Below is a small trained network, with its code and all its weights. Each question gives an input and a target symbol and asks what happens when units are switched off, that is, made to give their printed mean instead of their output.

import numpy as np


def w(rows, s, z=0):
    codes = np.array(rows[::2]) - 128.0
    scale = np.full(codes.shape[1], s)
    scale[-1] = z or s
    return codes * scale


def norm(h):
    return h / np.sqrt((h * h).mean(-1, keepdims=True) + 1e-5)


def f(y):
    return np.maximum(y, 0)


def softmax(a):
    e = np.exp(a - a.max(-1, keepdims=True))
    return e / e.sum(-1, keepdims=True)


def log_softmax(a):
    a = a - a.max(-1, keepdims=True)
    return a - np.log(np.exp(a).sum(-1, keepdims=True))


def net(x, mask):
    ids = ['ΠΣΨΩαβγδεζηλμξτφ'.index(c) for c in x.split()]
    T = len(ids)
    res = E[ids] + P[:T]
    u = 0
    for l in range(3):
        q, k, v = (norm(res) @ M[l].T for M in (Q, K, V))
        z = softmax(np.where(np.tri(T) > 0, q @ k.T / 3**0.5, -1e9)) @ v
        res = res + np.where(mask[u], z, O[l][:, -1]) @ O[l][:, :-1]
        u += 1
        y = f(norm(res) @ A[l][:, :-1].T + A[l][:, -1])
        res = res + np.where(mask[u : u + 12], y, B[l][:, -1]) @ B[l][:, :-1]
        u += 12
    return log_softmax(norm(res)[-1] @ U[:, :-1].T + U[:, -1])


Q, K, V, O, A, B = {}, {}, {}, {}, {}, {}
E = w([
[129,83,165,102,217,163,121],'Π',
[102,201,108,196,96,150,99],'Σ',
[88,76,77,98,140,88,131],'Ψ',
[93,78,169,1,111,113,89],'Ω',
[71,106,119,122,137,124,57],'α',
[115,195,129,143,97,96,151],'β',
[138,163,120,86,163,119,183],'γ',
[127,85,121,182,70,147,72],'δ',
[148,129,145,160,66,179,159],'ε',
[110,154,165,104,120,106,159],'ζ',
[160,113,145,151,214,119,172],'η',
[141,124,113,122,139,160,104],'λ',
[170,193,100,110,89,132,171],'μ',
[130,136,141,84,79,104,99],'ξ',
[137,175,106,160,202,145,115],'τ',
[128,107,171,205,103,44,145],'φ',
],0.023)
P = w([
[147,124,79,162,104,214,254],'0',
[148,103,80,155,114,192,238],'1',
[163,121,72,134,131,146,207],'2',
[169,129,67,109,140,112,181],'3',
[78,70,138,155,102,254,205],'4',
[123,110,134,129,106,199,165],'5',
[109,93,71,106,115,130,174],'6',
[64,88,93,122,103,161,193],'7',
[121,119,73,88,124,92,159],'8',
[53,89,101,111,90,163,176],'9',
[95,121,135,95,119,142,139],'10',
[92,136,160,70,125,139,104],'11',
[127,154,167,57,152,104,93],'12',
[79,115,112,75,113,108,128],'13',
],0.0049)
Q[0] = w([
[92,209,102,107,131,197,147],'L0H1',
[125,104,65,53,156,92,141],'L0H1',
[176,250,57,123,84,116,85],'L0H1',
],0.013)
K[0] = w([
[73,176,109,56,176,191,102],'L0H1',
[162,139,127,77,144,19,53],'L0H1',
[177,255,13,50,96,212,49],'L0H1',
],0.01)
V[0] = w([
[153,104,230,252,120,123,121],'L0H1',
[198,68,158,173,65,165,117],'L0H1',
[145,195,139,88,159,109,103],'L0H1',
],0.0043)
O[0] = w([
[200,183,110,94,182,1,90,1],'L0H1',
[167,150,86,94,141,57,104,115],'L0H1',
[104,126,138,155,127,167,152,56],'L0H1',
],0.0064,0.00086)
A[0] = w([
[54,183,155,152,103,100,145,147],'L0N1',
[158,152,97,248,142,130,89,5],'L0N2',
[174,94,121,193,146,163,135,119],'L0N3',
[101,146,103,133,112,102,66,139],'L0N4',
[123,112,134,132,106,152,135,116],'L0N5',
[152,138,91,139,93,137,120,85],'L0N6',
[166,93,125,130,180,185,113,68],'L0N7',
[141,83,157,164,164,86,153,35],'L0N8',
[71,170,124,163,131,126,110,173],'L0N9',
[135,192,79,184,176,145,159,170],'L0N10',
[119,117,94,139,190,141,92,197],'L0N11',
[152,117,135,71,148,134,190,154],'L0N12',
],0.013,0.0022)
B[0] = w([
[171,96,166,162,77,173,173,216],'L0N1',
[82,5,147,133,100,156,112,185],'L0N2',
[204,115,135,162,145,119,104,189],'L0N3',
[85,169,162,136,162,138,111,205],'L0N4',
[137,158,121,144,138,102,83,172],'L0N5',
[141,154,161,104,103,150,115,184],'L0N6',
[120,96,76,166,154,112,177,198],'L0N7',
[122,200,122,113,167,91,196,175],'L0N8',
[116,166,164,162,154,124,116,198],'L0N9',
[116,175,168,189,151,168,93,247],'L0N10',
[89,120,88,197,139,146,105,228],'L0N11',
[82,119,199,133,116,189,138,254],'L0N12',
],0.015,0.0059)
Q[1] = w([
[106,85,134,3,174,159,152],'L1H1',
[166,103,152,163,126,95,61],'L1H1',
[118,104,129,148,190,160,93],'L1H1',
],0.02)
K[1] = w([
[122,124,107,39,198,250,44],'L1H1',
[219,55,179,154,113,117,130],'L1H1',
[133,71,110,123,203,72,88],'L1H1',
],0.014)
V[1] = w([
[140,165,157,71,19,171,174],'L1H1',
[97,169,97,238,16,2,167],'L1H1',
[86,173,195,111,132,82,212],'L1H1',
],0.0065)
O[1] = w([
[124,78,133,157,100,111,41,4],'L1H1',
[148,216,133,64,151,3,141,226],'L1H1',
[109,131,182,164,124,65,149,223],'L1H1',
],0.0065,0.0022)
A[1] = w([
[133,106,128,39,84,148,107,37],'L1N1',
[128,129,147,116,8,85,86,111],'L1N2',
[72,103,40,58,104,125,145,155],'L1N3',
[146,133,123,140,145,34,121,5],'L1N4',
[190,196,65,206,84,150,151,163],'L1N5',
[159,194,113,93,109,129,164,172],'L1N6',
[139,147,31,183,149,144,147,119],'L1N7',
[195,175,131,178,109,77,111,68],'L1N8',
[91,79,139,177,119,54,130,179],'L1N9',
[174,87,139,101,159,180,102,33],'L1N10',
[188,94,149,177,140,114,190,41],'L1N11',
[154,104,26,97,162,210,142,75],'L1N12',
],0.012,0.0018)
B[1] = w([
[126,141,135,200,129,131,17,156],'L1N1',
[197,123,132,133,244,203,144,221],'L1N2',
[110,170,202,127,49,218,148,154],'L1N3',
[120,100,200,39,148,125,60,167],'L1N4',
[232,205,179,85,77,98,83,254],'L1N5',
[52,169,168,113,131,168,118,170],'L1N6',
[226,144,109,209,187,93,100,226],'L1N7',
[76,104,85,160,47,120,41,193],'L1N8',
[161,161,119,21,164,142,155,208],'L1N9',
[114,145,119,122,123,74,117,160],'L1N10',
[74,100,100,174,116,24,102,210],'L1N11',
[102,188,114,171,31,147,170,183],'L1N12',
],0.012,0.0053)
Q[2] = w([
[170,169,227,193,225,106,169],'L2H1',
[92,158,237,124,184,100,90],'L2H1',
[108,251,185,165,169,87,125],'L2H1',
],0.014)
K[2] = w([
[24,129,122,53,114,6,104],'L2H1',
[121,88,154,29,131,57,206],'L2H1',
[59,211,161,83,170,23,211],'L2H1',
],0.012)
V[2] = w([
[107,196,99,9,177,27,139],'L2H1',
[167,31,142,12,138,2,162],'L2H1',
[142,183,182,57,166,242,212],'L2H1',
],0.0068)
O[2] = w([
[184,193,254,144,136,152,80,86],'L2H1',
[172,160,214,212,176,53,138,1],'L2H1',
[77,89,175,184,61,208,148,152],'L2H1',
],0.0056,0.0055)
A[2] = w([
[205,87,211,90,8,131,161,126],'L2N1',
[25,137,89,96,155,97,99,137],'L2N2',
[87,73,141,80,22,90,112,122],'L2N3',
[116,124,87,100,164,118,124,141],'L2N4',
[147,194,126,54,184,52,168,251],'L2N5',
[84,94,164,116,121,116,87,138],'L2N6',
[63,115,220,155,108,101,108,118],'L2N7',
[109,95,118,151,164,47,64,235],'L2N8',
[132,57,74,160,183,119,117,127],'L2N9',
[168,142,119,186,57,87,97,66],'L2N10',
[155,93,136,173,153,167,94,42],'L2N11',
[80,109,128,185,118,119,206,160],'L2N12',
],0.013,0.002)
B[2] = w([
[32,170,102,70,254,70,106,255],'L2N1',
[88,192,140,194,201,118,120,198],'L2N2',
[228,157,130,141,69,117,46,165],'L2N3',
[91,125,134,155,131,124,106,148],'L2N4',
[193,152,149,66,60,213,184,203],'L2N5',
[108,104,163,156,128,74,146,184],'L2N6',
[110,54,122,173,107,76,174,253],'L2N7',
[90,165,186,60,178,155,116,207],'L2N8',
[67,88,133,76,156,115,119,201],'L2N9',
[143,80,46,135,69,102,133,202],'L2N10',
[180,148,134,93,95,124,158,219],'L2N11',
[190,141,105,39,109,102,171,222],'L2N12',
],0.015,0.0065)
U = w([
[189,132,78,118,189,139,222,97],'Π',
[118,65,197,203,16,172,86,98],'Σ',
[108,116,139,77,12,227,216,85],'Ψ',
[94,4,183,94,105,141,60,84],'Ω',
[66,193,122,97,141,177,96,143],'α',
[144,161,75,221,35,69,162,119],'β',
[110,91,176,186,46,210,200,174],'γ',
[172,37,158,46,153,216,93,67],'δ',
[103,138,86,108,55,49,67,172],'ε',
[105,51,78,94,146,63,206,89],'ζ',
[213,144,236,154,134,91,159,219],'η',
[205,140,53,131,99,108,82,173],'λ',
[94,222,120,105,30,194,130,140],'μ',
[206,88,132,180,165,255,98,68],'ξ',
[86,131,100,231,185,171,99,73],'τ',
[133,92,174,39,64,34,185,2],'φ',
],0.0098,0.0041)

Each question gives the input, a string of symbols that net reads in full, and the target symbol t.
The units are the heads (3 rows each of Q, K, V and O) and the neurons (one row each of A and B). Each row of codes is followed by its name. A weight is (code - 128) times the scale printed after its matrix; where a second scale follows, it is the last column's (O, A, B and U).
mask holds one flag per unit, layer by layer, with each layer's heads first. A switched-off unit (its flag False) gives its mean, the last column of its rows in O or B, instead of its output. The means were averaged over made-up inputs and are rounded, as every weight is.
A unit's drop is (log p(t) with every unit on - log p(t) with that unit switched off) / (log p(t) with every unit on - log p(t) with every unit switched off).
The circuit of an input: a set's keep is (log p(t) with only the set's units on - log p(t) with every unit switched off) / (log p(t) with every unit on - log p(t) with every unit switched off). Starting from the 12 units with the biggest drops (on a tie, the unit counted first), units are removed one at a time, each time the one whose removal leaves the highest keep (on an exact tie, the one counted first), for as long as the keep stays at least 0.8.
circuit, biggest first: the units of the circuit, biggest drop first
unit that matters most: the unit with the biggest drop
k most important neurons: the k neurons with the biggest drops, biggest first
top k neurons in layer l: the k neurons of layer l with the biggest drops, biggest first
drop of u: that unit's drop, to one decimal
input α δ τ γ τ η α, target τ: 3 most important neurons	L2N2, L0N4, L2N1
input ζ δ τ ζ φ Ω φ Ω Σ α δ α Ω τ, target η: unit that matters most	L2H1
input ξ Σ τ Ω α φ Ψ μ Σ, target η: circuit, biggest first	L2H1, L1H1, L0H1
input φ Π Ω, target η: circuit, biggest first	L0H1, L2H1
input λ μ α α ε ξ η Π α δ, target δ: 2 most important neurons	L1N2, L0N12
input Ω η α ε τ, target ξ: top 3 neurons in layer 0	L0N10, L0N2, L0N3
input φ α ε α α β δ γ β Ω β α ε Ω, target η: 2 most important neurons	L0N2, L1N1
input δ Π γ η α η λ α μ ξ γ η, target Π: circuit, biggest first	L0N7, L2N12
input α α τ ξ ξ ε Ψ α Π ξ μ μ Π τ, target ξ: 2 most important neurons	L0N10, L2N1
input Π Σ ζ Π λ, target β: 2 most important neurons	L1N12, L0N7
input δ Π α μ α ξ δ ε λ Ψ, target μ: top 2 neurons in layer 1	L1N3, L1N2
input ξ ζ τ ζ ε δ φ α Σ Π, target Π: 3 most important neurons	L0N7, L1N5, L0N11
input λ μ α α δ γ ζ, target φ: top 2 neurons in layer 1	L1N11, L1N7
input δ λ δ β ε τ Ψ, target Ψ: unit that matters most	L1N3
input α γ η β, target ε: top 2 neurons in layer 2	L2N1, L2N10
input α τ μ ε ζ β, target ε: 3 most important neurons	L2N1, L1N5, L0N1
input δ γ β ε β γ Ω, target Σ: top 3 neurons in layer 1	L1N1, L1N3, L1N5
input τ α Ω Σ β, target β: top 3 neurons in layer 0	L0N10, L0N9, L0N2
input γ η γ, target Ψ: 2 most important neurons	L2N12, L0N12
input Π ξ Π Ω ε φ Ψ, target η: unit that matters most	L0H1
input α γ Π γ η, target Π: 3 most important neurons	L2N12, L0N7, L0N11
input Ψ Ω η Π φ α ξ, target η: top 3 neurons in layer 1	L1N2, L1N9, L1N4
input α Π α γ ε μ μ, target α: 2 most important neurons	L2N1, L1N5
input δ μ Π, target Π: top 2 neurons in layer 1	L1N7, L1N12
input α α μ μ ζ Ψ α γ λ ξ ξ, target ξ: drop of L1N2	0.8
input ξ μ ε α Π α δ φ μ, target η: drop of L2N12	0.0
input ε ε ε ε μ α η Ω λ ξ γ, target Ψ: drop of L1H1	0.1
